Each row has two labels, one from each of two sets.
-0.92 0.09 -0.63 0.47 0.40 -0.51 1.36 0.34 0.32 -2.49 0.11 -1.08 -0.98 -1.58 0.71 3.01 1.09 -0.14 1.22 -2.20 -0.27 0.72 0.80 -0.57 -0.39 0.10
L + MP
1.84 -1.05 2.09 -0.19 1.14 -1.93 0.36 3.73 1.53 -0.09 -0.65 0.84 -1.06 -1.70 0.17 1.46 0.64 -0.16 1.26 0.19 0.53 -1.81 0.42 3.90 3.52 2.80
L + CP
1.01 0.91 1.92 0.52 0.31 -0.49 1.22 2.82 0.44 -1.20 -0.18 -0.29 -0.90 -3.63 1.03 1.23 0.73 0.21 2.47 -1.52 -0.83 -0.83 1.60 -0.75 0.70 -0.63
L + CP
0.88 0.65 0.56 0.64 0.80 -0.75 0.97 0.26 0.46 -1.62 -0.73 -0.46 -0.89 -5.34 0.46 1.81 -0.17 0.18 -0.56 -1.93 -1.05 0.08 0.98 0.72 -0.91 0.79
L + MP
-0.88 0.73 1.50 -1.05 -0.31 -0.43 0.72 -1.33 -1.50 0.30 1.20 0.28 0.55 -0.35 -0.81 -0.26 0.17 0.15 0.85 -0.17 0.28 -0.29 0.58 -2.98 -2.74 -2.56
L + DN
1.44 0.33 -0.37 0.10 1.77 -0.55 0.48 -0.38 -0.29 0.08 0.58 -1.98 -1.44 -1.56 -0.39 0.39 0.71 -0.24 0.13 -1.37 -0.14 -0.30 2.16 3.31 -0.59 0.96
Y + MP
-0.74 -0.16 -0.55 0.18 -0.46 -0.65 -0.20 -0.06 -0.06 0.58 0.09 1.31 1.59 -1.87 -0.52 -0.35 0.49 0.16 0.89 -0.38 1.34 -0.33 -0.54 -0.85 -1.07 -0.83
L + DN
0.05 -0.41 0.01 1.57 -0.04 0.45 0.54 0.38 0.89 -2.52 -0.15 -0.41 -0.36 -2.99 1.05 3.45 0.14 -0.12 -0.71 -0.79 -0.99 1.83 -0.46 0.54 0.25 -0.66
M + MP
-0.06 0.58 1.05 0.55 -0.82 1.24 0.06 -0.95 0.21 -4.49 -0.01 -1.47 2.39 -1.27 0.45 0.79 -0.51 0.14 0.16 -0.81 -0.28 1.68 -0.73 -1.85 -1.07 -2.08
L + CP
0.35 -1.14 -0.14 -0.90 0.58 -0.62 0.80 1.12 0.46 0.05 0.05 0.29 0.16 -2.14 -0.63 1.14 0.43 0.08 -0.11 0.28 -0.38 -0.52 0.05 2.65 0.95 0.76
L + MP
-0.47 1.03 1.83 -0.43 0.63 1.00 -0.47 -0.42 -1.14 -0.42 1.14 0.24 -0.72 -2.77 -0.20 2.13 -0.29 0.06 0.63 -0.98 -0.30 0.30 -1.18 -2.50 -1.82 -2.48
M + DN
-0.95 0.40 -0.95 1.06 -1.44 0.22 -0.66 1.04 0.21 -0.80 -0.50 -0.02 -1.08 0.99 1.09 -0.72 0.21 0.48 1.74 0.05 -0.07 -0.11 0.40 -1.88 1.21 0.30
Y + CP
-2.08 -1.18 1.26 0.17 0.24 0.77 0.33 2.64 1.22 -0.42 0.39 0.33 1.26 3.84 -0.13 0.65 1.25 -0.04 2.92 0.41 0.89 -0.24 -0.14 0.49 3.05 1.69
L + CP
-1.38 0.58 0.43 -1.41 -0.96 -0.17 1.65 1.52 0.30 0.03 0.61 -0.36 0.50 0.74 0.10 -0.34 0.31 1.63 2.77 -1.00 -0.08 -1.16 0.68 -1.03 0.13 -0.01
L + CP
0.13 0.27 0.09 -0.48 -0.10 -0.38 0.08 -1.45 -0.73 -0.71 0.60 1.92 -0.62 -1.61 -0.18 0.37 0.89 -0.65 -0.74 -0.03 0.55 -0.24 -0.24 0.40 -0.96 -2.05
L + GQ
1.05 0.83 1.65 -0.18 1.08 -1.31 -1.06 -2.10 -0.18 0.21 -0.21 0.11 -2.53 -2.16 -0.29 -0.44 0.30 -0.12 0.10 0.70 -0.17 -1.88 -0.74 0.48 -0.01 -2.43
Y + DN
-1.91 0.16 0.10 0.52 -0.54 0.28 -0.54 -1.04 -0.10 -0.50 1.09 0.57 -1.08 1.12 0.31 0.86 -0.27 -0.37 1.42 -1.04 1.20 -0.24 -0.38 -2.12 -1.32 -1.92
L + DN
0.43 -1.19 0.69 -0.31 1.46 -0.72 0.72 0.56 0.57 -1.14 0.28 -0.69 -1.78 -0.87 0.12 2.11 0.45 1.12 0.51 -0.87 0.23 -0.82 -0.07 2.37 0.88 0.68
M + MP
-1.08 -0.75 -0.10 -1.78 1.13 -0.17 0.20 -1.28 0.76 -0.34 0.56 0.75 -0.35 -0.59 -0.08 1.72 0.85 0.22 -1.08 -0.73 0.68 -0.33 -2.24 2.54 -0.53 -0.24
M + GQ
-0.58 -1.58 -0.49 0.13 0.26 -0.20 1.27 1.73 1.81 -1.36 -0.34 0.79 -1.10 -0.02 0.53 2.57 0.36 -0.37 0.75 0.16 -0.33 -0.28 -0.48 3.03 2.22 2.21
L + MP
0.68 1.65 0.72 1.47 0.47 0.95 -0.01 0.03 -2.03 -1.21 0.28 -1.65 -0.99 -0.04 2.23 0.69 -0.68 -0.37 0.60 -0.68 -0.33 0.99 0.12 -2.19 0.18 -0.83
Y + CP
2.52 -0.22 0.06 0.76 1.64 0.03 -0.14 -2.52 -0.21 0.41 -1.27 -1.51 -2.29 -0.13 -0.17 -0.46 0.20 -0.15 -2.26 -0.82 -0.33 -0.04 1.20 -0.96 -1.98 -0.27
Y + GQ
0.07 1.00 2.03 0.66 -0.52 -0.45 0.59 1.30 0.60 -1.30 -0.31 -0.16 0.32 -3.12 1.33 1.94 -0.54 0.26 2.90 -1.77 -0.73 0.36 1.04 -2.42 -0.06 -0.88
L + CP
0.99 1.19 1.85 -0.24 -0.17 0.18 0.98 0.99 -0.01 -0.71 0.22 -0.76 1.96 -0.51 0.27 -0.40 0.59 0.75 3.24 -1.27 -0.38 0.34 4.37 -2.83 -0.87 0.21
L + CP
-0.34 0.24 -0.45 -0.08 0.34 -0.55 -0.31 -2.03 -0.71 -0.19 0.47 -2.63 -1.11 -0.86 0.40 0.34 -0.92 0.25 -0.78 -1.51 -0.29 -0.37 -0.14 -0.49 -0.95 -0.81
Y + GQ
-0.73 0.07 2.05 -0.59 3.31 0.33 -1.17 0.05 -0.01 -0.74 1.30 0.34 -2.57 -0.79 -0.11 2.71 0.23 -0.66 1.89 -0.24 -0.45 -0.72 -0.78 -0.22 -1.38 -0.96
L + DN
1.28 6.14 2.44 -1.10 1.50 -0.63 0.54 -1.11 -0.72 0.55 0.68 0.76 -1.47 -2.76 -1.44 0.24 0.52 0.32 0.21 0.43 -0.91 -0.72 0.33 -0.83 -3.23 -2.02
L + DN
-1.19 -0.20 0.46 -0.07 0.82 0.07 0.33 -1.35 0.17 -0.87 0.47 0.58 0.35 -1.23 -0.15 1.66 0.26 -0.47 0.09 -0.89 -0.16 -0.04 -0.43 0.74 -0.96 -0.86
L + GQ
-1.39 0.55 0.33 0.07 -0.57 -0.52 -0.42 -0.14 0.05 -0.38 0.29 1.10 1.00 -3.32 1.28 0.44 -0.10 -0.11 0.30 -0.68 0.06 0.04 -0.09 -1.16 -0.77 -2.17
L + DN
0.10 1.16 1.18 0.15 0.54 0.07 0.05 -1.11 -0.64 -0.29 1.05 -0.69 -1.17 -2.43 0.03 1.68 -0.25 0.41 0.65 -1.04 -0.46 0.38 -0.11 -2.00 -2.47 -2.69
L + DN
-1.43 -0.07 -1.00 -0.44 1.93 -0.24 1.47 -0.19 -0.29 -0.14 1.01 -2.21 -1.83 0.56 -0.16 1.61 0.60 1.05 0.88 -1.16 0.12 0.06 1.93 0.77 -0.75 -0.20
M + MP
0.69 0.86 1.22 1.30 0.41 0.33 -0.85 -1.27 -0.23 -1.20 0.23 -1.25 -0.67 -0.92 0.40 0.40 -0.08 -1.24 -1.36 -0.86 0.13 0.58 0.52 -3.46 -1.41 -2.00
Y + CP
1.95 0.60 1.26 1.90 1.54 0.32 -0.55 -2.90 -0.63 0.18 0.31 -3.21 -3.74 0.10 -0.77 0.15 0.72 0.64 -2.07 0.30 -0.85 -0.86 0.15 -0.13 -1.80 -0.41
Y + GQ

Each row has two labels, one from each of two sets.
-0.83 2.21 2.85 0.16 0.97 1.40 1.71 -1.17 2.03 -0.04 0.18 2.37 1.85 -1.70 -0.77 2.01 -0.15 -1.40 0.56 0.37 -0.17 0.33 2.10 0.21 0.72 -1.25
Nc + Q
0.04 2.52 2.45 -1.40 1.56 1.51 0.24 -2.11 1.59 -1.17 -1.09 3.86 1.48 1.27 -1.70 2.44 -3.83 -1.47 -2.36 0.92 -1.75 0.94 1.90 1.68 0.74 -1.19
QB + Q
0.59 1.27 0.93 -0.39 1.13 0.71 0.72 0.50 0.32 -2.28 0.15 1.75 0.11 0.75 -0.80 0.61 -1.24 -2.59 -1.13 1.01 0.41 0.44 0.78 -0.44 0.40 -0.05
JC + Q
-1.39 3.35 6.71 0.43 2.74 -1.22 -7.33 -2.24 2.63 -4.51 3.27 0.62 2.39 2.95 -3.16 2.22 -3.08 -0.69 -1.10 0.37 -1.16 -0.98 0.89 1.18 -0.70 -0.41
Nc + Q
-1.09 2.52 4.37 -0.60 2.17 2.81 -1.17 -2.59 3.82 -1.34 -1.53 3.12 3.27 -1.08 -1.66 2.41 -4.01 -1.86 -2.47 -1.45 -1.31 0.30 1.31 1.11 0.35 -1.37
Nc + Q
2.79 1.79 1.75 -2.15 2.33 1.34 1.02 -2.19 0.76 -1.66 -0.04 3.20 -0.34 1.69 -2.08 1.05 -3.49 -1.54 -2.19 1.43 -0.02 0.69 0.96 0.16 0.49 0.18
QB + Q
-2.05 1.97 1.84 -0.04 1.84 3.39 0.67 -0.88 1.42 -1.46 -2.41 2.63 1.42 -0.37 -1.93 2.81 -3.28 -2.47 -2.99 -0.92 -2.63 0.47 1.72 0.99 0.33 -1.10
JC + Q
-0.18 1.78 0.76 -0.30 0.05 2.32 0.55 0.71 1.56 -0.27 -1.53 1.79 1.37 -0.97 -2.07 0.20 -2.71 -2.24 -1.50 -0.03 -0.27 -0.26 0.29 1.54 -0.80 -0.70
BQ + J
-1.16 0.87 2.37 -1.01 2.03 -0.49 -1.61 -0.73 -0.22 -1.88 0.40 1.82 0.16 1.36 -0.77 1.59 0.04 -1.35 -0.72 0.30 0.10 0.92 0.19 -0.61 0.39 -0.73
QB + Q
0.21 2.11 2.42 -0.99 1.91 2.86 -0.39 -2.20 1.12 -1.33 -1.06 3.06 1.35 -0.01 -2.20 1.86 -4.29 -1.21 -2.71 -1.46 -1.27 0.42 1.45 0.76 -0.55 -1.18
Nc + Q
-0.49 2.66 4.17 -2.15 2.55 1.82 -0.26 -2.82 1.86 -1.14 -1.33 3.96 1.91 1.07 -1.97 2.43 -4.43 -2.51 -2.78 0.25 -0.15 0.17 1.57 0.81 -0.33 -1.17
QB + J
0.46 2.19 2.70 -1.77 1.83 3.65 0.99 -2.47 1.49 0.56 -1.36 3.58 1.39 1.35 -1.14 2.02 -2.92 -0.52 -1.43 1.22 0.15 0.54 1.82 0.96 -1.85 -1.47
QB + Q
1.45 2.01 -1.60 -3.81 1.47 4.69 9.74 -0.81 -2.04 2.17 -4.87 5.75 -2.58 0.61 -0.77 2.64 -4.08 -2.80 -3.46 2.78 1.32 3.89 3.86 -1.02 0.34 -1.08
Nc + J
-1.68 1.31 2.27 0.16 2.10 2.10 -2.40 -0.69 3.66 -3.57 -0.60 1.65 1.20 0.01 -3.98 1.81 -5.06 -2.68 -4.29 -0.56 -0.23 -1.74 -0.10 2.41 -0.06 -0.67
BQ + J
-0.71 0.12 1.40 -0.35 1.19 2.23 0.43 -2.08 1.54 0.06 -1.51 0.72 1.37 -2.09 -3.09 0.70 -2.49 0.40 -1.83 -0.86 0.15 0.80 0.27 0.76 -0.92 -2.22
Nc + Q
-0.42 2.56 3.04 -1.78 -1.04 1.61 3.74 -1.91 0.49 2.81 -0.58 2.33 0.62 -0.78 0.14 1.96 0.47 -0.84 0.60 1.25 -0.09 1.95 2.31 -1.13 0.23 -0.74
QB + J
0.59 2.63 2.95 -1.95 3.03 3.39 1.31 -2.77 0.92 -2.48 -1.76 5.67 0.94 -0.12 -2.02 2.13 -4.01 -0.94 -3.39 0.24 0.91 2.34 2.84 -0.44 0.02 -0.64
QB + J
-2.56 2.45 3.61 -0.98 1.62 1.19 2.21 -1.77 -0.98 2.77 1.08 3.01 0.33 0.93 -1.03 2.93 -1.66 -2.07 -2.08 -0.03 0.44 1.25 1.60 -0.50 0.78 -1.57
QB + J
-0.24 2.91 4.68 -0.12 3.71 -0.76 -5.53 -2.39 1.36 -5.35 1.84 2.33 1.33 2.07 -2.47 2.79 -2.83 -0.65 -2.28 0.46 0.55 0.20 -0.69 0.19 0.26 -0.26
QB + Q
-2.16 2.27 1.93 0.21 1.74 2.26 0.32 -1.77 1.81 -0.78 -0.77 1.83 0.78 -0.93 -1.06 3.07 -5.08 -0.95 -3.54 -0.87 -0.92 0.43 1.15 0.76 -0.25 -2.26
Nc + H
-3.12 3.15 5.47 -0.50 1.64 -0.01 -1.70 -2.87 2.16 -2.14 0.29 3.79 1.61 0.84 -1.99 2.91 -3.37 -2.32 -1.67 0.55 -0.02 -0.48 0.78 0.63 0.12 -1.20
QB + J
-1.23 3.15 2.26 -1.80 1.00 0.86 1.73 -2.22 0.17 1.05 -1.01 2.67 0.48 -0.55 0.04 3.21 -0.63 -1.27 -0.75 0.31 0.44 1.89 0.66 0.52 0.56 -0.47
QB + Q
0.54 2.78 3.06 -0.90 1.67 1.90 -0.59 -2.36 2.31 -1.04 -0.58 3.71 1.86 0.05 -1.51 1.77 -2.99 -1.57 -2.50 0.59 -1.13 0.62 0.96 0.61 0.91 -1.55
QB + Q
-0.48 1.55 1.92 -0.51 1.75 1.51 1.36 -0.02 2.56 0.03 -0.09 2.08 0.73 1.03 -1.89 1.65 -2.61 -3.31 -2.08 0.09 0.02 0.09 1.89 1.23 0.63 -0.31
ZT + J
-2.28 2.77 6.29 0.43 2.80 0.83 -2.78 -3.66 3.75 -3.24 -0.01 2.34 3.18 -1.37 -2.28 2.34 -3.42 -0.64 -1.55 -1.37 -0.83 -0.95 0.11 2.04 -0.31 -1.98
Nc + Q
-0.96 0.80 6.01 0.89 2.05 -1.21 -4.21 -0.83 3.32 -4.48 2.31 0.64 2.11 0.03 -3.48 1.41 -3.84 -0.64 -2.84 -1.33 -0.31 -1.53 -0.70 1.84 -0.92 -0.57
ZT + J
-1.18 1.87 2.24 -1.54 1.58 3.51 2.29 -2.03 1.12 0.37 -1.30 0.69 1.36 -0.58 -1.00 1.94 -4.22 -1.67 -2.47 -0.16 -1.30 0.36 2.38 0.35 0.19 -1.18
Nc + Q
-0.55 2.60 4.65 -0.32 2.79 0.92 -4.38 -3.99 2.48 -2.86 -0.89 3.23 0.98 0.19 -2.73 2.45 -5.59 -2.76 -3.29 0.79 0.38 -0.49 0.35 1.85 -0.69 -2.62
QB + Q
-1.99 2.75 6.51 0.46 3.99 1.08 -4.61 -4.63 3.91 -4.61 0.88 4.07 2.03 0.61 -2.11 3.09 -5.68 -0.78 -4.51 -0.86 -0.66 0.13 0.09 0.98 -2.09 -1.40
Nc + Q
-1.83 0.90 3.63 0.75 2.38 1.75 -0.72 -0.63 3.12 -2.68 -0.42 2.28 1.70 0.13 -1.66 1.38 -3.26 -1.74 -2.60 -1.28 -0.85 -1.01 0.71 1.48 0.25 -0.35
JC + Q
-1.24 2.95 5.34 -0.15 2.68 1.70 -4.05 -4.12 2.75 -1.28 0.20 3.78 1.66 -0.33 -1.62 3.03 -2.50 -1.11 -1.39 -0.30 -0.40 0.03 0.06 1.54 0.06 -1.39
Nc + Q
-0.74 2.62 2.69 -0.68 0.63 1.14 0.18 -1.96 2.15 -0.73 -0.57 3.13 0.60 0.20 -1.97 2.80 -2.14 -1.43 -1.60 0.10 -1.07 0.54 1.41 1.05 0.32 -0.91
Nc + Q
0.07 3.02 3.79 -1.56 4.89 2.29 -2.83 -3.03 2.87 -3.53 -0.49 4.25 1.12 1.21 -2.65 2.81 -6.43 -1.53 -5.19 0.03 0.10 -0.27 1.09 1.37 -0.54 -0.61
QB + J
-2.48 4.36 6.24 -0.18 1.91 3.30 -1.13 -4.36 5.08 -0.52 -2.43 4.40 3.17 -1.83 -2.16 2.07 -5.48 -1.80 -1.73 -0.73 -1.04 -0.53 2.56 3.06 -1.04 -2.27
Nc + Q
-0.76 2.69 3.58 -0.70 1.71 2.91 1.76 -1.24 2.53 -0.22 -1.49 3.90 1.56 0.00 -1.03 5.95 -2.42 -2.80 -1.19 0.16 0.25 1.10 2.23 0.40 0.64 -1.24
QB + Q
0.15 1.93 -1.49 -1.13 2.55 3.24 -0.34 -2.42 -0.30 -2.17 -3.75 3.95 0.24 -1.54 -1.75 1.90 -4.53 -3.19 -4.68 0.18 1.64 1.54 1.90 0.57 -0.16 -1.09
Nc + Q
0.01 2.74 1.78 -1.96 0.39 2.94 3.43 -1.35 1.50 0.75 -1.10 4.19 0.50 0.05 -1.28 2.63 -5.57 -0.99 -3.12 1.88 -0.10 1.36 3.86 -0.09 0.78 -1.09
QB + H
-0.78 2.75 1.18 -0.36 1.75 2.81 0.20 -1.48 1.90 -0.62 -2.56 2.99 2.87 -0.86 -1.91 2.29 -3.96 -1.34 -2.86 -0.26 -0.41 0.35 1.75 1.11 -0.28 -0.47
Nc + H
-1.79 4.19 2.92 -0.25 1.80 2.35 1.88 -2.10 2.39 -0.07 -3.69 5.10 1.95 -0.44 -1.94 3.26 -4.75 -2.25 -2.34 0.45 -0.42 0.85 3.11 0.78 0.80 -1.64
Nc + J
-0.69 1.45 2.90 -0.59 2.05 2.42 -0.14 -3.18 2.07 -0.79 -1.66 3.28 1.29 -0.75 -1.88 1.56 -3.92 -0.93 -3.15 0.37 -0.40 0.42 2.12 1.10 1.81 -1.48
QB + Q
0.62 1.94 2.29 -1.28 1.41 1.33 0.97 -0.90 1.65 -0.74 -0.46 3.00 1.03 1.44 -1.74 1.06 -1.37 -1.30 -1.24 1.06 0.06 0.91 1.77 0.58 0.59 0.41
Nc + Q
-1.60 2.34 3.73 0.11 1.62 1.60 -0.42 -2.40 0.91 -1.19 -2.29 2.03 1.93 0.93 -2.00 2.09 -3.38 -2.69 -2.39 -0.63 -0.84 0.53 1.30 1.39 -0.36 -1.28
Nc + J
-1.47 1.66 5.54 0.04 2.08 0.15 -4.17 -3.68 2.86 -3.75 0.43 1.31 1.55 -1.86 -2.29 0.92 -1.64 -0.27 -1.27 -1.33 0.27 -0.94 -1.90 1.23 -0.67 -1.09
Nc + J
-0.53 1.61 1.51 -1.17 1.20 2.09 1.05 1.19 2.57 -1.25 -0.84 2.54 0.43 1.62 -4.23 0.80 -2.10 -4.49 -1.87 0.81 -0.66 0.87 2.09 1.21 1.18 -0.77
BQ + Q
-0.84 2.55 3.95 -0.57 2.13 1.90 -1.06 -0.96 3.36 -2.53 -0.47 2.34 0.95 0.37 -2.79 1.21 -3.95 -2.21 -2.18 -0.26 -1.11 -0.66 1.18 0.43 0.75 0.69
BQ + Q
0.09 2.71 2.76 -1.45 2.95 2.41 0.95 -1.92 1.35 -1.05 -1.37 4.04 1.16 -0.18 -0.76 2.49 -3.15 -1.96 -1.28 1.18 -0.21 1.52 1.88 0.55 1.01 -1.28
QB + Q
1.34 2.19 0.74 -1.69 3.69 0.70 1.13 -0.75 -0.69 -2.49 0.62 3.58 -1.59 2.48 -1.76 2.37 -2.41 -1.69 -2.48 3.61 0.13 2.16 0.55 -1.12 -0.12 0.60
Nc + Q

Each row has two labels, one from each of two sets.
-0.82 1.57 -0.24 0.60 -0.52 3.54 1.57 -0.51 0.45 -0.55 -1.02 -2.16 0.37 -1.14 0.68 -2.33 -0.82 3.63 0.94 1.10 -1.23 2.03 -0.65 -0.79 0.22 -0.52
LF + RP
-4.69 -0.47 -0.08 -1.29 -0.30 2.69 -2.17 0.16 0.10 -0.06 -0.98 -0.79 2.62 -1.79 0.54 0.02 -2.87 -1.76 -0.21 -0.52 -0.25 0.71 0.07 -2.02 -2.92 -1.81
JN + RP
-2.72 0.97 -1.20 0.94 0.74 5.60 0.99 -0.21 1.71 -0.13 -1.73 -1.98 -1.33 -0.92 -0.51 -0.93 -0.73 8.99 0.60 -1.20 -5.60 0.06 0.00 -3.07 1.26 -0.43
PN + RP
-0.87 1.18 -0.31 1.02 -0.80 -1.06 -1.30 -1.41 1.76 -2.58 -0.56 0.07 -1.36 -1.50 -1.13 2.73 -3.46 3.65 0.84 -0.08 -6.37 -1.45 1.03 -2.38 -1.58 4.84
PN + BG
-2.89 0.54 -1.54 -2.07 -0.55 0.41 -3.27 -1.36 -0.55 -0.47 0.68 0.48 -2.32 -0.57 -0.55 -2.13 -1.42 -3.67 0.23 0.27 1.72 0.11 0.19 -2.64 -0.51 0.87
PN + RP
0.15 -0.58 0.10 0.14 -0.51 -1.42 -1.75 -0.67 0.06 -0.51 1.98 1.02 1.79 1.45 0.04 0.06 -0.34 -4.47 -2.12 -1.38 0.88 -0.26 1.47 0.48 -0.25 -1.98
JN + BG
-4.07 1.68 -0.75 0.32 -0.73 7.24 0.17 -0.66 -0.23 -0.20 -0.44 -2.27 -2.21 -1.05 -0.53 -0.43 -2.55 6.45 -0.02 -0.48 -5.37 -0.05 -0.43 -5.02 -2.16 -0.42
PN + RP
